Below is a small trained network, with its code and all its weights. Each question gives an input and a target symbol and asks what happens when units are switched off, that is, made to give their printed mean instead of their output.

import numpy as np


def w(rows, s, z=0):
    codes = np.array(rows[::2]) - 128.0
    scale = np.full(codes.shape[1], s)
    scale[-1] = z or s
    return codes * scale


def f(y):
    return np.maximum(y, 0)


def softmax(a):
    e = np.exp(a - a.max(-1, keepdims=True))
    return e / e.sum(-1, keepdims=True)


def log_softmax(a):
    a = a - a.max(-1, keepdims=True)
    return a - np.log(np.exp(a).sum(-1, keepdims=True))


def net(x, mask):
    ids = ['ΘΛΣΦαβεζημξπτψω'.index(c) for c in x.split()]
    T = len(ids)
    res = E[ids] + P[:T]
    u = 0
    for l in range(2):
        r = res
        for j in range(3):
            rows = slice(2 * j, 2 * j + 2)
            q, k, v = (r @ M[l][rows].T for M in (Q, K, V))
            z = softmax(np.where(np.tri(T) > 0, q @ k.T / 2**0.5, -1e9)) @ v
            o = O[l][rows]
            res = res + np.where(mask[u + j], z, o[:, -1]) @ o[:, :-1]
        u += 3
        y = f(res @ A[l][:, :-1].T + A[l][:, -1])
        res = res + np.where(mask[u : u + 4], y, B[l][:, -1]) @ B[l][:, :-1]
        u += 4
    return log_softmax(res[-1] @ U[:, :-1].T + U[:, -1])


Q, K, V, O, A, B = {}, {}, {}, {}, {}, {}
E = w([
[183,254,139,105,113,143],'Θ',
[167,183,140,50,109,212],'Λ',
[79,144,36,173,170,116],'Σ',
[124,211,77,107,166,59],'Φ',
[131,171,133,38,152,95],'α',
[127,184,99,58,151,121],'β',
[146,229,79,156,148,125],'ε',
[126,108,169,15,156,98],'ζ',
[88,115,88,74,178,99],'η',
[62,76,50,136,173,176],'μ',
[150,169,109,144,141,202],'ξ',
[157,99,190,71,136,203],'π',
[99,68,156,189,167,159],'τ',
[102,75,134,139,196,79],'ψ',
[147,138,162,230,173,115],'ω',
],0.0082)
P = w([
[54,153,170,128,74,145],'0',
[154,98,94,126,78,90],'1',
[4,179,47,99,118,155],'2',
[148,133,180,132,148,139],'3',
[204,92,36,114,125,103],'4',
[47,178,75,112,178,170],'5',
[169,138,198,133,185,141],'6',
[203,107,37,111,167,119],'7',
[72,178,125,130,215,160],'8',
[168,146,218,130,206,142],'9',
[186,104,118,129,183,109],'10',
[101,172,134,129,233,153],'11',
],0.011)
Q[0] = w([
[162,92,132,120,80,110],'L0H1',
[202,102,68,111,77,94],'L0H1',
[153,138,157,130,255,142],'L0H2',
[115,134,117,126,59,118],'L0H2',
[163,86,160,145,88,89],'L0H3',
[26,174,221,116,191,146],'L0H3',
],0.0084)
K[0] = w([
[170,60,141,164,117,77],'L0H1',
[202,78,81,128,109,47],'L0H1',
[137,164,159,118,253,153],'L0H2',
[139,87,125,134,52,88],'L0H2',
[184,90,224,188,110,107],'L0H3',
[10,192,201,118,173,127],'L0H3',
],0.0073)
V[0] = w([
[89,136,172,156,83,135],'L0H1',
[87,161,139,118,172,181],'L0H1',
[112,121,129,147,8,96],'L0H2',
[83,104,120,130,42,115],'L0H2',
[161,88,107,120,98,133],'L0H3',
[40,164,150,110,144,130],'L0H3',
],0.011)
O[0] = w([
[92,129,169,146,102,131,114],'L0H1',
[84,148,133,125,166,148,237],'L0H1',
[103,133,118,119,2,121,25],'L0H2',
[88,120,119,107,63,121,75],'L0H2',
[168,88,108,114,97,130,71],'L0H3',
[78,155,150,117,149,132,255],'L0H3',
],0.013,0.0044)
A[0] = w([
[108,130,94,146,142,105,54],'L0N1',
[102,111,84,175,141,145,24],'L0N2',
[124,116,92,70,137,98,254],'L0N3',
[129,110,255,141,111,94,141],'L0N4',
],0.0079,0.0039)
B[0] = w([
[130,82,180,94,106,114,146],'L0N1',
[175,134,165,17,135,117,144],'L0N2',
[135,102,25,116,160,128,255],'L0N3',
[181,121,254,141,83,42,184],'L0N4',
],0.0066,0.0042)
Q[1] = w([
[106,153,190,124,159,108],'L1H1',
[133,150,99,110,175,152],'L1H1',
[248,64,108,145,103,105],'L1H2',
[139,98,157,141,41,80],'L1H2',
[141,99,156,122,56,68],'L1H3',
[48,184,140,126,135,181],'L1H3',
],0.016)
K[1] = w([
[166,165,152,95,253,160],'L1H1',
[201,101,43,140,138,138],'L1H1',
[106,151,63,83,13,114],'L1H2',
[31,165,153,107,55,104],'L1H2',
[29,153,152,106,43,131],'L1H3',
[145,120,195,189,237,141],'L1H3',
],0.011)
V[1] = w([
[71,163,130,92,100,115],'L1H1',
[97,189,54,86,190,213],'L1H1',
[84,60,133,7,153,72],'L1H2',
[133,28,181,91,117,241],'L1H2',
[110,145,111,127,60,242],'L1H3',
[68,52,110,239,145,102],'L1H3',
],0.011)
O[1] = w([
[134,153,120,98,158,140,76],'L1H1',
[143,132,78,91,91,197,251],'L1H1',
[135,99,194,36,112,95,177],'L1H2',
[178,71,210,125,164,219,85],'L1H2',
[165,132,108,142,170,177,2],'L1H3',
[89,2,73,137,99,149,117],'L1H3',
],0.015,0.0069)
A[1] = w([
[176,181,254,104,96,98,3],'L1N1',
[69,84,26,107,29,78,61],'L1N2',
[246,185,51,138,98,108,135],'L1N3',
[173,25,103,73,33,134,70],'L1N4',
],0.0076,0.003)
B[1] = w([
[185,60,18,191,82,131,222],'L1N1',
[157,115,233,220,79,121,254],'L1N2',
[2,101,181,103,129,204,222],'L1N3',
[202,251,114,170,98,130,172],'L1N4',
],0.0085,0.0079)
U = w([
[92,154,50,142,200,121,80],'Θ',
[144,163,238,116,193,164,71],'Λ',
[144,167,98,178,85,129,103],'Σ',
[101,106,254,127,77,159,19],'Φ',
[131,140,96,69,128,101,151],'α',
[102,111,127,56,113,131,107],'β',
[86,96,59,192,74,148,94],'ε',
[155,134,58,106,126,83,207],'ζ',
[155,184,174,118,105,104,75],'η',
[177,147,104,139,90,160,130],'μ',
[84,30,36,118,127,183,145],'ξ',
[165,99,117,120,163,109,241],'π',
[121,93,126,113,169,83,253],'τ',
[180,131,181,165,108,117,155],'ψ',
[131,131,122,178,178,85,143],'ω',
],0.008,0.0034)

Each question gives the input, a string of symbols that net reads in full, and the target symbol t.
The units are the heads (2 rows each of Q, K, V and O) and the neurons (one row each of A and B). Each row of codes is followed by its name. A weight is (code - 128) times the scale printed after its matrix; where a second scale follows, it is the last column's (O, A, B and U).
mask holds one flag per unit, layer by layer, with each layer's heads first. A switched-off unit (its flag False) gives its mean, the last column of its rows in O or B, instead of its output. The means were averaged over made-up inputs and are rounded, as every weight is.
A unit's drop is (log p(t) with every unit on - log p(t) with that unit switched off) / (log p(t) with every unit on - log p(t) with every unit switched off).
The circuit of an input: a set's keep is (log p(t) with only the set's units on - log p(t) with every unit switched off) / (log p(t) with every unit on - log p(t) with every unit switched off). Starting from the 12 units with the biggest drops (on a tie, the unit counted first), units are removed one at a time, each time the one whose removal leaves the highest keep (on an exact tie, the one counted first), for as long as the keep stays at least 0.8.
units of the circuit, in order: the units of the circuit, biggest drop first
most important unit: the unit with the biggest drop
top k neurons: the k neurons with the biggest drops, biggest first
k most important neurons of layer l: the k neurons of layer l with the biggest drops, biggest first
input ζ ζ α Φ ζ, target ζ: most important unit : L1H2
input ω π μ η ξ τ ξ β α Σ, target ε: units of the circuit, in order : L1H1, L1H3, L0H2, L1H2
input τ Λ α ξ η Λ Σ ξ ε ω, target ω: units of the circuit, in order : L0H2, L1H2
input ξ ω π, target ε: units of the circuit, in order : L1H2, L1H3
input ξ ψ α Σ π, target ψ: units of the circuit, in order : L0H3, L1N4, L1H2
input α ψ Σ, target Φ: units of the circuit, in order : L1N2, L1H3
input ζ τ Θ ζ τ α ω π ψ α τ Θ, target ξ: units of the circuit, in order : L1H3, L0H2, L1H1
input Λ ζ π α β π ε ε π Φ ω ω, target ε: units of the circuit, in order : L1H3, L1H2
input ω Λ τ τ ψ, target Λ: units of the circuit, in order : L1H3, L0H2, L1N3, L0H3
input Θ π ε Λ τ τ Φ Φ Λ μ ω ξ, target ε: units of the circuit, in order : L1H3, L1H2
input ω ξ α, target ε: units of the circuit, in order : L1H2, L1H3, L1N2
input Φ ψ τ Θ α, target ψ: top 2 neurons : L1N2, L1N4
input τ α Θ, target ξ: units of the circuit, in order : L1H3, L0H2
input η Φ β ψ π π, target Φ: most important unit : L1H3
input Θ ξ η Σ ξ ζ ζ ψ ψ, target Φ: top 3 neurons : L1N2, L1N1, L0N3
input η η β τ Θ η τ ψ, target Θ: 2 most important neurons of layer 1 : L1N2, L1N3
input μ ψ ξ, target Φ: top 3 neurons : L1N2, L1N1, L0N4
input Σ ξ ψ Λ ζ Λ Θ Λ τ β η, target Λ: top 3 neurons : L1N1, L1N3, L0N4
input ζ ζ ε τ η β ε Θ Λ ζ β, target Θ: top 2 neurons : L1N2, L1N3
input ξ Σ η, target Θ: most important unit : L0H2
input Φ τ ε η α ψ β μ ε τ ξ, target μ: top 2 neurons : L1N4, L0N3
input η β ξ Θ ε Λ τ Φ ψ Λ Λ, target Φ: top 3 neurons : L1N2, L1N3, L0N3
